Below is a small trained network, with its code and all its weights. Each question gives an input and a class and asks what happens when units are switched off, that is, made to give their printed mean instead of their output.

import numpy as np


def w(rows, s, z=0):
    codes = np.array(rows[::2]) - 128.0
    scale = np.full(codes.shape[1], s)
    scale[-1] = z or s
    return codes * scale


def f(y):
    return y / 2 * (1 + np.tanh(0.7978845608 * (y + 0.044715 * y**3)))


def log_softmax(a):
    a = a - a.max(-1, keepdims=True)
    return a - np.log(np.exp(a).sum(-1, keepdims=True))


def net(x, mask):
    res = np.array(x, float).reshape(1, 7) / 4 @ E
    y = f(res @ A[0][:, :-1].T + A[0][:, -1])
    res = res + np.where(mask, y, B[0][:, -1]) @ B[0][:, :-1]
    return log_softmax(res[-1] @ U[:, :-1].T + U[:, -1])


A, B = {}, {}
E = w([
[67,152,142,156,208,118],'x0',
[121,88,169,146,164,236],'x1',
[64,194,105,137,75,184],'x2',
[178,128,137,210,92,120],'x3',
[83,2,135,125,111,78],'x4',
[193,123,195,89,154,135],'x5',
[172,153,82,213,173,93],'x6',
],0.0091)
A[0] = w([
[148,169,143,75,182,100,99],'N0',
[185,52,128,62,92,55,200],'N1',
[170,101,130,225,165,117,183],'N2',
[186,169,90,112,177,117,185],'N3',
[184,119,229,243,169,91,187],'N4',
[64,156,213,106,135,193,237],'N5',
[137,186,64,171,163,109,229],'N6',
[91,150,164,67,146,152,212],'N7',
[118,108,117,59,187,80,193],'N8',
[106,126,1,134,134,114,217],'N9',
[78,75,231,88,113,152,173],'N10',
[154,133,168,108,99,223,192],'N11',
[65,98,184,88,140,178,106],'N12',
[106,88,89,130,72,41,254],'N13',
[51,159,18,197,85,69,193],'N14',
[53,144,67,125,87,158,242],'N15',
[169,68,119,96,38,124,185],'N16',
[85,172,95,114,48,196,186],'N17',
[150,151,185,137,197,135,197],'N18',
[50,140,187,116,185,147,201],'N19',
],0.0096,0.0037)
B[0] = w([
[141,151,136,118,160,103,157],'N0',
[75,127,255,100,149,141,213],'N1',
[114,105,155,210,177,181,205],'N2',
[180,180,175,159,184,133,182],'N3',
[124,81,153,180,166,204,223],'N4',
[184,106,24,118,117,108,230],'N5',
[126,145,94,193,160,137,218],'N6',
[202,149,82,59,120,52,195],'N7',
[139,154,157,108,149,130,186],'N8',
[35,173,116,142,165,90,206],'N9',
[175,76,120,30,139,80,220],'N10',
[194,87,100,135,74,160,208],'N11',
[161,107,69,58,152,84,197],'N12',
[76,171,180,105,148,135,222],'N13',
[39,221,84,167,156,150,254],'N14',
[115,149,79,133,97,113,216],'N15',
[82,97,185,77,86,146,198],'N16',
[111,137,61,140,69,145,220],'N17',
[203,100,133,164,181,121,188],'N18',
[177,129,51,146,184,76,206],'N19',
],0.0083,0.0093)
U = w([
[92,140,237,65,146,116,192],'0',
[203,210,137,134,187,121,118],'1',
[40,255,93,170,152,125,217],'2',
[145,60,143,79,59,166,34],'3',
[172,178,98,126,37,169,126],'4',
[173,73,152,209,187,190,149],'5',
[191,103,87,82,164,68,2],'6',
],0.0091,0.00084)

Each question gives the input, the list of numbers given to net, and the class t.
The units are the neurons (one row each of A and B). Each row of codes is followed by its name. A weight is (code - 128) times the scale printed after its matrix; where a second scale follows, it is the last column's (A, B and U).
mask holds one flag per neuron, in row order. A switched-off neuron (its flag False) gives its mean, the last column of its row in B, instead of its output. The means were averaged over made-up inputs and are rounded, as every weight is.
A unit's drop is (log p(t) with every unit on - log p(t) with that unit switched off) / (log p(t) with every unit on - log p(t) with every unit switched off).
The circuit of an input: a set's keep is (log p(t) with only the set's units on - log p(t) with every unit switched off) / (log p(t) with every unit on - log p(t) with every unit switched off). Starting from the 12 units with the biggest drops (on a tie, the unit counted first), units are removed one at a time, each time the one whose removal leaves the highest keep (on an exact tie, the one counted first), for as long as the keep stays at least 0.8.
circuit, biggest first: the units of the circuit, biggest drop first
unit that matters most: the unit with the biggest drop
k most important neurons: the k neurons with the biggest drops, biggest first
drop when u is switched off: that unit's drop, to one decimal
input [-4,6,-5,-4,6,-4,-3], class 0: circuit, biggest first -> [N1]
input [8,-6,6,-5,3,5,-1], class 6: circuit, biggest first -> [N7, N19, N5]
input [1,4,-1,0,5,-4,7], class 2: 2 most important neurons -> [N14, N9]
input [-5,7,3,2,-2,2,-7], class 3: circuit, biggest first -> [N11, N10]
input [-7,4,7,7,7,0,7], class 2: 2 most important neurons -> [N14, N18]
input [-8,3,-6,4,-2,2,-2], class 0: 4 most important neurons -> [N1, N16, N5, N17]
input [6,-5,-3,-8,7,-1,-4], class 0: 3 most important neurons -> [N1, N13, N8]
input [3,-8,-8,8,-2,-2,1], class 5: 2 most important neurons -> [N4, N2]
input [4,-8,7,-8,6,6,-2], class 6: 3 most important neurons -> [N7, N19, N10]
input [6,-2,3,-2,-7,3,-3], class 1: 2 most important neurons -> [N10, N3]
input [2,-7,7,-2,-6,5,-5], class 4: drop when N17 is switched off -> 0.2
input [-6,5,-7,8,5,-4,-5], class 0: drop when N1 is switched off -> 0.4
input [1,7,-3,-2,-4,6,7], class 5: drop when N5 is switched off -> 0.0
input [-1,-7,-3,7,-3,2,6], class 5: unit that matters most -> N4
input [-5,-1,2,4,1,5,2], class 0: drop when N19 is switched off -> 0.1
